Here is a tiny trained network, its code and every weight. The questions are about switching its units off for an input and a target symbol, where a switched-off unit gives its printed mean instead of its output.

import numpy as np


def w(rows, s, z=0):
    codes = np.array(rows[::2]) - 128.0
    scale = np.full(codes.shape[1], s)
    scale[-1] = z or s
    return codes * scale


def softmax(a):
    e = np.exp(a - a.max(-1, keepdims=True))
    return e / e.sum(-1, keepdims=True)


def log_softmax(a):
    a = a - a.max(-1, keepdims=True)
    return a - np.log(np.exp(a).sum(-1, keepdims=True))


def net(x, mask):
    ids = ['αβελτφψ'.index(c) for c in x.split()]
    T = len(ids)
    res = E[ids] + P[:T]
    u = 0
    for l in range(3):
        r = res
        for j in range(2):
            rows = slice(4 * j, 4 * j + 4)
            q, k, v = (r @ M[l][rows].T for M in (Q, K, V))
            z = softmax(np.where(np.tri(T) > 0, q @ k.T / 4**0.5, -1e9)) @ v
            o = O[l][rows]
            res = res + np.where(mask[u + j], z, o[:, -1]) @ o[:, :-1]
        u += 2
    return log_softmax(res[-1] @ U[:, :-1].T + U[:, -1])


Q, K, V, O = {}, {}, {}, {}
E = w([
[128,177,116,15,170,126],'α',
[66,156,187,68,93,61],'β',
[110,53,179,89,148,157],'ε',
[133,189,202,173,9,164],'λ',
[88,86,185,204,61,91],'τ',
[34,104,162,127,216,47],'φ',
[143,52,106,175,164,163],'ψ',
],0.011)
P = w([
[73,103,53,139,145,198],'0',
[98,194,168,146,208,220],'1',
[112,140,35,173,89,94],'2',
[44,28,125,23,44,213],'3',
[160,171,178,153,200,171],'4',
[142,135,67,165,99,77],'5',
[34,28,130,35,63,149],'6',
[192,148,212,153,198,125],'7',
[169,121,77,159,104,78],'8',
[38,19,141,50,80,94],'9',
[216,116,247,151,203,84],'10',
[179,138,94,127,92,84],'11',
[73,54,162,24,31,53],'12',
],0.011)
Q[0] = w([
[130,107,38,99,80,138],'0.h1',
[157,237,201,181,166,110],'0.h1',
[168,254,114,216,198,117],'0.h1',
[184,33,47,164,113,143],'0.h1',
[178,158,126,154,148,88],'0.h2',
[83,38,165,161,142,80],'0.h2',
[109,132,78,47,131,87],'0.h2',
[196,141,110,187,182,174],'0.h2',
],0.009)
K[0] = w([
[223,154,232,113,214,161],'0.h1',
[4,130,42,118,69,164],'0.h1',
[7,174,47,135,126,211],'0.h1',
[123,225,243,176,192,135],'0.h1',
[212,198,253,133,174,92],'0.h2',
[73,21,180,146,149,75],'0.h2',
[122,155,118,35,157,70],'0.h2',
[200,121,132,170,162,142],'0.h2',
],0.0067)
V[0] = w([
[89,111,64,90,93,146],'0.h1',
[143,145,149,175,212,247],'0.h1',
[131,158,4,141,58,91],'0.h1',
[119,93,254,110,148,253],'0.h1',
[157,182,219,182,172,192],'0.h2',
[65,118,170,136,102,160],'0.h2',
[178,127,161,98,139,88],'0.h2',
[71,90,81,48,83,129],'0.h2',
],0.0063)
O[0] = w([
[183,115,145,140,153,175,133],'0.h1',
[85,241,58,146,118,137,157],'0.h1',
[210,44,118,111,114,186,25],'0.h1',
[80,251,159,158,146,105,253],'0.h1',
[92,253,117,150,209,109,84],'0.h2',
[64,189,159,137,96,134,221],'0.h2',
[190,62,102,212,200,79,95],'0.h2',
[83,50,128,105,35,124,229],'0.h2',
],0.0063,0.005)
Q[1] = w([
[180,200,51,206,145,68],'1.h1',
[2,162,189,77,95,66],'1.h1',
[56,154,173,123,81,117],'1.h1',
[150,184,182,91,105,107],'1.h1',
[115,182,97,94,104,112],'1.h2',
[129,99,137,102,93,172],'1.h2',
[53,132,203,96,126,133],'1.h2',
[57,50,167,118,95,165],'1.h2',
],0.0072)
K[1] = w([
[102,157,2,173,81,115],'1.h1',
[224,121,197,140,157,48],'1.h1',
[186,149,161,133,132,107],'1.h1',
[151,126,165,73,113,116],'1.h1',
[101,89,165,163,135,151],'1.h2',
[115,173,152,83,114,137],'1.h2',
[101,103,173,108,117,78],'1.h2',
[134,121,230,115,158,69],'1.h2',
],0.0099)
V[1] = w([
[90,155,223,38,51,57],'1.h1',
[106,101,181,62,94,253],'1.h1',
[127,173,87,146,57,100],'1.h1',
[68,111,135,84,77,176],'1.h1',
[161,179,106,151,111,135],'1.h2',
[140,149,161,129,222,101],'1.h2',
[119,89,66,84,139,83],'1.h2',
[183,151,167,80,191,152],'1.h2',
],0.0067)
O[1] = w([
[123,107,218,56,118,2,255],'1.h1',
[87,191,167,135,126,108,179],'1.h1',
[138,124,140,102,66,165,86],'1.h1',
[62,181,200,75,104,138,152],'1.h1',
[109,86,105,125,145,105,56],'1.h2',
[160,123,205,113,97,74,58],'1.h2',
[145,175,121,156,128,147,100],'1.h2',
[92,108,176,123,120,87,20],'1.h2',
],0.0071,0.0052)
Q[2] = w([
[120,193,78,132,145,57],'2.h1',
[243,186,109,213,218,157],'2.h1',
[129,95,146,123,85,2],'2.h1',
[116,84,127,130,148,147],'2.h1',
[160,111,108,163,22,89],'2.h2',
[153,116,154,164,230,114],'2.h2',
[222,191,110,176,132,139],'2.h2',
[209,120,138,81,144,222],'2.h2',
],0.0075)
K[2] = w([
[184,133,27,137,83,2],'2.h1',
[16,135,59,103,63,174],'2.h1',
[233,130,111,139,100,62],'2.h1',
[131,205,199,106,69,184],'2.h1',
[194,152,142,201,20,134],'2.h2',
[101,145,74,142,174,45],'2.h2',
[122,95,53,135,102,113],'2.h2',
[50,192,78,88,115,178],'2.h2',
],0.0067)
V[2] = w([
[138,126,171,204,22,162],'2.h1',
[207,196,133,18,66,183],'2.h1',
[140,128,169,255,128,92],'2.h1',
[103,31,124,174,8,67],'2.h1',
[188,93,209,137,199,137],'2.h2',
[184,212,123,250,111,68],'2.h2',
[141,201,155,107,131,165],'2.h2',
[129,127,159,167,59,81],'2.h2',
],0.0071)
O[2] = w([
[76,168,175,79,54,235,119],'2.h1',
[254,203,111,41,17,100,121],'2.h1',
[77,127,102,137,181,224,130],'2.h1',
[25,90,140,81,65,138,45],'2.h1',
[137,218,116,122,99,141,120],'2.h2',
[170,140,186,47,143,200,80],'2.h2',
[158,128,187,189,136,128,254],'2.h2',
[179,101,105,121,132,236,175],'2.h2',
],0.0091,0.0051)
U = w([
[226,106,38,102,106,90,160],'α',
[140,37,189,70,77,79,86],'β',
[96,225,163,166,133,118,107],'ε',
[193,167,201,107,132,198,180],'λ',
[78,58,111,74,111,219,97],'τ',
[124,8,152,162,179,113,72],'φ',
[168,135,1,168,131,199,253],'ψ',
],0.0084,0.0041)

Each question gives the input, a string of symbols that net reads in full, and the target symbol t.
The units are the heads (4 rows each of Q, K, V and O). Each row of codes is followed by its name. A weight is (code - 128) times the scale printed after its matrix; where a second scale follows, it is the last column's (O and U).
mask holds one flag per head, layer by layer. A switched-off head (its flag False) gives its mean, the last column of its rows in O, instead of its output. The means were averaged over made-up inputs and are rounded, as every weight is.
A unit's drop is (log p(t) with every unit on - log p(t) with that unit switched off) / (log p(t) with every unit on - log p(t) with every unit switched off).
The circuit of an input: a set's keep is (log p(t) with only the set's units on - log p(t) with every unit switched off) / (log p(t) with every unit on - log p(t) with every unit switched off). Starting from all 6 units, units are removed one at a time, each time the one whose removal leaves the highest keep (on an exact tie, the one counted first), for as long as the keep stays at least 0.8.
units of the circuit, in order: the units of the circuit, biggest drop first
most important unit: the unit with the biggest drop
heads that matter: for each layer, one digit per head in row order, 1 if its drop is at least 0.15 and else 0, layers parted by /
input τ ε τ α, target ε: heads that matter : 10 / 00 / 00
input τ ψ β τ, target ψ: units of the circuit, in order : (0.h2, 2.h1, 1.h1)
input β λ β α, target λ: heads that matter : 01 / 00 / 11
input ε α ψ β, target α: heads that matter : 00 / 00 / 10
input τ φ τ ψ λ β τ β β λ ε ε α, target ε: heads that matter : 10 / 00 / 01
input φ λ λ φ, target λ: heads that matter : 01 / 00 / 11
input λ α ψ τ, target α: units of the circuit, in order : (2.h1, 0.h2)
input φ λ ε β, target λ: units of the circuit, in order : (2.h1, 0.h2, 2.h2)
input β ψ ε ψ φ λ, target λ: heads that matter : 10 / 10 / 01
input τ φ τ λ, target φ: heads that matter : 00 / 00 / 11
input φ ε τ ε β β, target β: units of the circuit, in order : (1.h1, 2.h1)
input φ φ α φ φ ε ψ, target φ: units of the circuit, in order : (2.h1)
input ψ β β ε, target β: heads that matter : 00 / 10 / 10
input φ ψ λ ψ ε τ ψ β α φ τ ε ε, target τ: heads that matter : 00 / 00 / 10
input ε ε β ε ε ε β τ ψ ε ψ τ λ, target ψ: units of the circuit, in order : (0.h2, 1.h1)
input τ ε α ε ε φ β φ λ τ, target φ: heads that matter : 01 / 10 / 10
input λ ε φ ψ, target ε: most important unit : 0.h1
input α ε β λ, target ε: heads that matter : 10 / 10 / 00
input ε τ β τ φ φ τ τ ε β τ φ, target τ: heads that matter : 00 / 00 / 11
input ε β λ ψ β τ λ, target β: units of the circuit, in order : (1.h1, 1.h2)
input ε ε ε, target ε: units of the circuit, in order : (0.h1)
input ε β τ τ λ λ α, target λ: heads that matter : 11 / 00 / 11
input φ ε ε ψ λ ε φ, target λ: units of the circuit, in order : (2.h1, 2.h2, 0.h2)
input ε ε λ β τ β, target τ: units of the circuit, in order : (2.h1, 2.h2)
input τ β β φ φ ε β β ψ φ ψ φ ε, target ψ: units of the circuit, in order : (0.h2, 1.h1, 0.h1, 2.h2)
input ε β λ ε ε β β ε φ α β, target φ: units of the circuit, in order : (0.h2, 2.h1, 1.h1)
